Below are the code and all the weights of a small trained network. Each question names an input and a target symbol and asks about switching units off, where a switched-off unit gives its printed mean instead of its output.

import numpy as np


def w(rows, s, z=0):
    codes = np.array(rows[::2]) - 128.0
    scale = np.full(codes.shape[1], s)
    scale[-1] = z or s
    return codes * scale


def f(y):
    return np.maximum(y, 0)


def softmax(a):
    e = np.exp(a - a.max(-1, keepdims=True))
    return e / e.sum(-1, keepdims=True)


def log_softmax(a):
    a = a - a.max(-1, keepdims=True)
    return a - np.log(np.exp(a).sum(-1, keepdims=True))


def net(x, mask):
    ids = ['βγδελμπστφψ'.index(c) for c in x.split()]
    T = len(ids)
    res = E[ids] + P[:T]
    r = res
    for j in range(2):
        rows = slice(2 * j, 2 * j + 2)
        q, k, v = (r @ M[0][rows].T for M in (Q, K, V))
        z = softmax(np.where(np.tri(T) > 0, q @ k.T / 2**0.5, -1e9)) @ v
        o = O[0][rows]
        res = res + np.where(mask[j], z, o[:, -1]) @ o[:, :-1]
    y = f(res @ A[0][:, :-1].T + A[0][:, -1])
    res = res + np.where(mask[2:18], y, B[0][:, -1]) @ B[0][:, :-1]
    return log_softmax(res[-1] @ U[:, :-1].T + U[:, -1])


Q, K, V, O, A, B = {}, {}, {}, {}, {}, {}
E = w([
[165,103,96,116],'β',
[180,108,130,113],'γ',
[154,123,146,154],'δ',
[4,165,84,155],'ε',
[35,163,38,125],'λ',
[120,115,150,172],'μ',
[175,124,64,148],'π',
[183,128,107,139],'σ',
[140,138,104,197],'τ',
[142,105,134,136],'φ',
[124,138,134,208],'ψ',
],0.026)
P = w([
[113,2,115,162],'0',
[117,66,128,129],'1',
[173,155,107,178],'2',
[110,84,134,117],'3',
[156,159,105,173],'4',
[101,93,133,113],'5',
[168,157,103,174],'6',
],0.026)
Q[0] = w([
[80,160,122,108],'h0',
[146,245,102,139],'h0',
[92,6,153,99],'h1',
[140,203,158,87],'h1',
],0.021)
K[0] = w([
[202,142,172,153],'h0',
[195,6,111,219],'h0',
[104,221,158,54],'h1',
[241,74,201,156],'h1',
],0.015)
V[0] = w([
[159,119,110,85],'h0',
[78,153,48,158],'h0',
[203,150,90,161],'h1',
[121,147,254,221],'h1',
],0.018)
O[0] = w([
[224,118,81,111,69],'h0',
[2,148,83,49,247],'h0',
[137,15,29,201,72],'h1',
[36,132,212,250,69],'h1',
],0.013,0.011)
A[0] = w([
[124,3,184,100,83],'n0',
[166,163,120,154,58],'n1',
[87,193,101,121,41],'n2',
[150,162,189,175,129],'n3',
[54,61,117,145,62],'n4',
[105,151,174,153,4],'n5',
[130,65,145,93,53],'n6',
[92,125,117,118,174],'n7',
[128,151,96,190,179],'n8',
[100,152,103,119,114],'n9',
[161,171,79,151,131],'n10',
[104,129,148,174,85],'n11',
[135,64,92,207,101],'n12',
[164,76,173,134,52],'n13',
[130,188,166,67,89],'n14',
[156,203,115,155,149],'n15',
],0.015,0.013)
B[0] = w([
[89,109,255,16,167],'n0',
[136,202,163,66,146],'n1',
[158,73,135,147,243],'n2',
[57,79,146,146,190],'n3',
[150,172,96,126,215],'n4',
[122,81,49,22,175],'n5',
[114,177,135,150,149],'n6',
[162,160,195,143,217],'n7',
[227,126,186,107,198],'n8',
[164,114,166,135,208],'n9',
[93,76,159,93,178],'n10',
[54,135,62,87,189],'n11',
[181,139,49,204,222],'n12',
[145,225,108,202,150],'n13',
[113,139,84,177,253],'n14',
[68,122,181,100,163],'n15',
],0.0095,0.029)
U = w([
[128,97,188,87,119],'β',
[170,213,189,134,99],'γ',
[100,103,176,199,255],'δ',
[81,239,177,142,217],'ε',
[112,196,109,106,114],'λ',
[78,80,180,113,88],'μ',
[111,82,108,132,41],'π',
[151,114,137,174,112],'σ',
[117,234,97,201,104],'τ',
[120,125,254,116,134],'φ',
[71,138,93,163,83],'ψ',
],0.01,0.0075)

Each question gives the input, a string of symbols that net reads in full, and the target symbol t.
The units are the heads (2 rows each of Q, K, V and O) and the neurons (one row each of A and B). Each row of codes is followed by its name. A weight is (code - 128) times the scale printed after its matrix; where a second scale follows, it is the last column's (O, A, B and U).
mask holds one flag per unit, heads first, then neurons. A switched-off unit (its flag False) gives its mean, the last column of its rows in O or B, instead of its output. The means were averaged over made-up inputs and are rounded, as every weight is.
A unit's drop is (log p(t) with every unit on - log p(t) with that unit switched off) / (log p(t) with every unit on - log p(t) with every unit switched off).
The circuit of an input: a set's keep is (log p(t) with only the set's units on - log p(t) with every unit switched off) / (log p(t) with every unit on - log p(t) with every unit switched off). Starting from the 12 units with the biggest drops (on a tie, the unit counted first), units are removed one at a time, each time the one whose removal leaves the highest keep (on an exact tie, the one counted first), for as long as the keep stays at least 0.8.
circuit, biggest first: the units of the circuit, biggest drop first
k most important neurons: the k neurons with the biggest drops, biggest first
which heads matter: for each layer, one digit per head in row order, 1 if its drop is at least 0.15 and else 0, layers parted by /
input μ τ γ, target μ: 2 most important neurons	[n5, n3]
input τ σ γ μ σ, target τ: which heads matter	01
input π ψ τ τ λ, target π: which heads matter	01
input λ λ β τ φ τ ψ, target λ: circuit, biggest first	[h1]
input δ φ λ δ φ, target δ: which heads matter	11
input λ τ λ δ, target λ: circuit, biggest first	[h0, n4]
input λ σ φ δ γ δ, target λ: which heads matter	01
input π γ δ μ ε τ, target ε: which heads matter	10
input ε ε β φ τ ψ μ, target ε: which heads matter	00
input ε τ σ, target ε: 2 most important neurons	[n14, n12]
input φ β μ, target φ: which heads matter	10
input δ σ μ μ τ, target δ: which heads matter	11
input τ δ φ, target τ: which heads matter	01
input μ τ σ β, target β: circuit, biggest first	[h1, n12]
input λ λ φ φ σ σ, target λ: circuit, biggest first	[h1]
input γ μ τ ε ε, target γ: which heads matter	11
input σ ε λ σ, target λ: circuit, biggest first	[h1, h0]
input σ ε τ, target σ: circuit, biggest first	[h1, h0]
input λ ε β φ, target ε: which heads matter	00
input σ μ ε β λ, target σ: which heads matter	01
input σ δ π ψ π δ γ, target σ: which heads matter	11
input ψ π φ λ, target λ: which heads matter	01
input φ δ λ μ β, target φ: circuit, biggest first	[h0, n12, n14]
input τ τ δ ψ μ, target τ: most important neuron	[n4]
input δ ψ ψ, target δ: 3 most important neurons	[n3, n8, n12]
input ψ τ μ γ, target γ: circuit, biggest first	[h0, n13]
input φ ψ τ τ λ φ, target λ: most important neuron	[n4]
input π τ φ σ γ μ τ, target π: 2 most important neurons	[n10, n7]
